Below are the code and all the weights of a small trained network. Each question names an input and a class and asks about switching units off, where a switched-off unit gives its printed mean instead of its output.

import numpy as np


def w(rows, s, z=0):
    codes = np.array(rows[::2]) - 128.0
    scale = np.full(codes.shape[1], s)
    scale[-1] = z or s
    return codes * scale


def f(y):
    return y / 2 * (1 + np.tanh(0.7978845608 * (y + 0.044715 * y**3)))


def log_softmax(a):
    a = a - a.max(-1, keepdims=True)
    return a - np.log(np.exp(a).sum(-1, keepdims=True))


def net(x, mask):
    res = np.array(x, float).reshape(1, 7) / 4 @ E
    y = f(res @ A[0][:, :-1].T + A[0][:, -1])
    res = res + np.where(mask, y, B[0][:, -1]) @ B[0][:, :-1]
    return log_softmax(res[-1] @ U[:, :-1].T + U[:, -1])


A, B = {}, {}
E = w([
[100,76,3,191,48,96],'x0',
[123,221,58,204,166,202],'x1',
[240,93,211,172,105,81],'x2',
[103,84,141,215,42,162],'x3',
[108,153,191,233,214,11],'x4',
[68,146,98,135,109,54],'x5',
[190,12,119,108,249,174],'x6',
],0.0052)
A[0] = w([
[192,81,111,83,117,202,219],'neuron 0',
[51,168,130,113,87,197,155],'neuron 1',
[169,155,166,200,133,101,166],'neuron 2',
[149,146,79,177,48,2,170],'neuron 3',
[85,170,176,94,113,142,118],'neuron 4',
[149,204,200,240,113,113,210],'neuron 5',
[98,90,95,40,160,125,254],'neuron 6',
[216,102,213,62,164,126,177],'neuron 7',
[75,162,143,52,50,117,186],'neuron 8',
[76,125,139,164,159,43,208],'neuron 9',
[176,44,39,175,102,186,130],'neuron 10',
[86,113,99,152,38,102,227],'neuron 11',
[169,171,109,191,214,139,245],'neuron 12',
[57,31,113,92,171,106,177],'neuron 13',
[88,116,163,188,82,168,153],'neuron 14',
[176,96,130,61,103,158,191],'neuron 15',
[92,202,34,139,134,162,219],'neuron 16',
[151,203,80,71,122,159,153],'neuron 17',
],0.011,0.0038)
B[0] = w([
[189,104,142,110,85,209,228],'neuron 0',
[88,213,114,124,98,160,203],'neuron 1',
[92,111,192,142,109,111,189],'neuron 2',
[131,20,53,142,144,47,254],'neuron 3',
[128,176,153,107,100,97,163],'neuron 4',
[46,133,221,127,75,79,241],'neuron 5',
[185,161,129,108,194,131,219],'neuron 6',
[149,76,155,6,115,112,249],'neuron 7',
[158,223,90,137,87,57,219],'neuron 8',
[136,130,157,173,186,61,221],'neuron 9',
[183,129,176,225,99,214,215],'neuron 10',
[125,118,45,166,69,102,240],'neuron 11',
[48,84,178,125,169,181,210],'neuron 12',
[194,149,168,168,195,122,192],'neuron 13',
[87,130,130,143,66,132,178],'neuron 14',
[184,97,102,90,107,150,202],'neuron 15',
[84,121,24,127,169,190,238],'neuron 16',
[121,187,92,88,182,138,194],'neuron 17',
],0.023,0.0076)
U = w([
[66,161,73,165,35,90,57],'0',
[107,24,47,231,119,17,122],'1',
[35,120,68,139,218,204,17],'2',
[172,126,170,175,255,67,109],'3',
[127,206,41,104,163,109,50],'4',
[46,75,233,129,122,68,248],'5',
[198,83,142,2,112,136,149],'6',
[200,96,118,214,88,218,197],'7',
],0.006,0.0011)

Each question gives the input, the list of numbers given to net, and the class t.
The units are the neurons (one row each of A and B). Each row of codes is followed by its name. A weight is (code - 128) times the scale printed after its matrix; where a second scale follows, it is the last column's (A, B and U).
mask holds one flag per neuron, in row order. A switched-off neuron (its flag False) gives its mean, the last column of its row in B, instead of its output. The means were averaged over made-up inputs and are rounded, as every weight is.
A unit's drop is (log p(t) with every unit on - log p(t) with that unit switched off) / (log p(t) with every unit on - log p(t) with every unit switched off).
The circuit of an input: a set's keep is (log p(t) with only the set's units on - log p(t) with every unit switched off) / (log p(t) with every unit on - log p(t) with every unit switched off). Starting from the 12 units with the biggest drops (on a tie, the unit counted first), units are removed one at a time, each time the one whose removal leaves the highest keep (on an exact tie, the one counted first), for as long as the keep stays at least 0.8.
circuit, biggest first: the units of the circuit, biggest drop first
top k neurons: the k neurons with the biggest drops, biggest first
drop of u: that unit's drop, to one decimal
input [0,6,4,-2,-2,-7,-7], class 5: top 2 neurons	neuron 5; neuron 11
input [-5,8,3,-5,-3,6,-3], class 2: top neuron	neuron 12
input [-2,-2,8,7,-1,-7,0], class 6: top 2 neurons	neuron 7; neuron 0
input [0,-4,-6,-2,-4,2,3], class 4: top 2 neurons	neuron 7; neuron 8
input [5,8,-4,-6,-7,-5,8], class 7: top 2 neurons	neuron 10; neuron 0
input [-5,-7,-4,4,5,1,8], class 3: top 2 neurons	neuron 13; neuron 9
input [4,2,-3,-7,3,-2,3], class 2: circuit, biggest first	neuron 12; neuron 16
input [-7,7,-8,-8,7,8,4], class 2: top 2 neurons	neuron 16; neuron 12
input [-4,-2,-6,4,4,0,2], class 3: top 2 neurons	neuron 5; neuron 13
input [-4,6,3,-6,-4,4,-8], class 4: top 2 neurons	neuron 17; neuron 16
input [-2,5,-1,-2,-4,-8,-8], class 4: top 2 neurons	neuron 17; neuron 8
input [-8,-6,-8,0,4,-7,-5], class 4: top 2 neurons	neuron 8; neuron 0
input [2,6,-8,-5,1,-4,-7], class 2: top 2 neurons	neuron 16; neuron 12
input [6,3,-8,-6,-1,1,2], class 2: circuit, biggest first	neuron 16
input [3,3,0,3,-6,-7,-5], class 7: top 3 neurons	neuron 10; neuron 0; neuron 5
input [7,2,3,-8,-6,-8,3], class 7: drop of neuron 10	2.7
input [0,3,3,-4,-6,-3,-8], class 4: drop of neuron 17	0.4
input [1,4,8,5,0,-3,1], class 5: drop of neuron 5	0.2
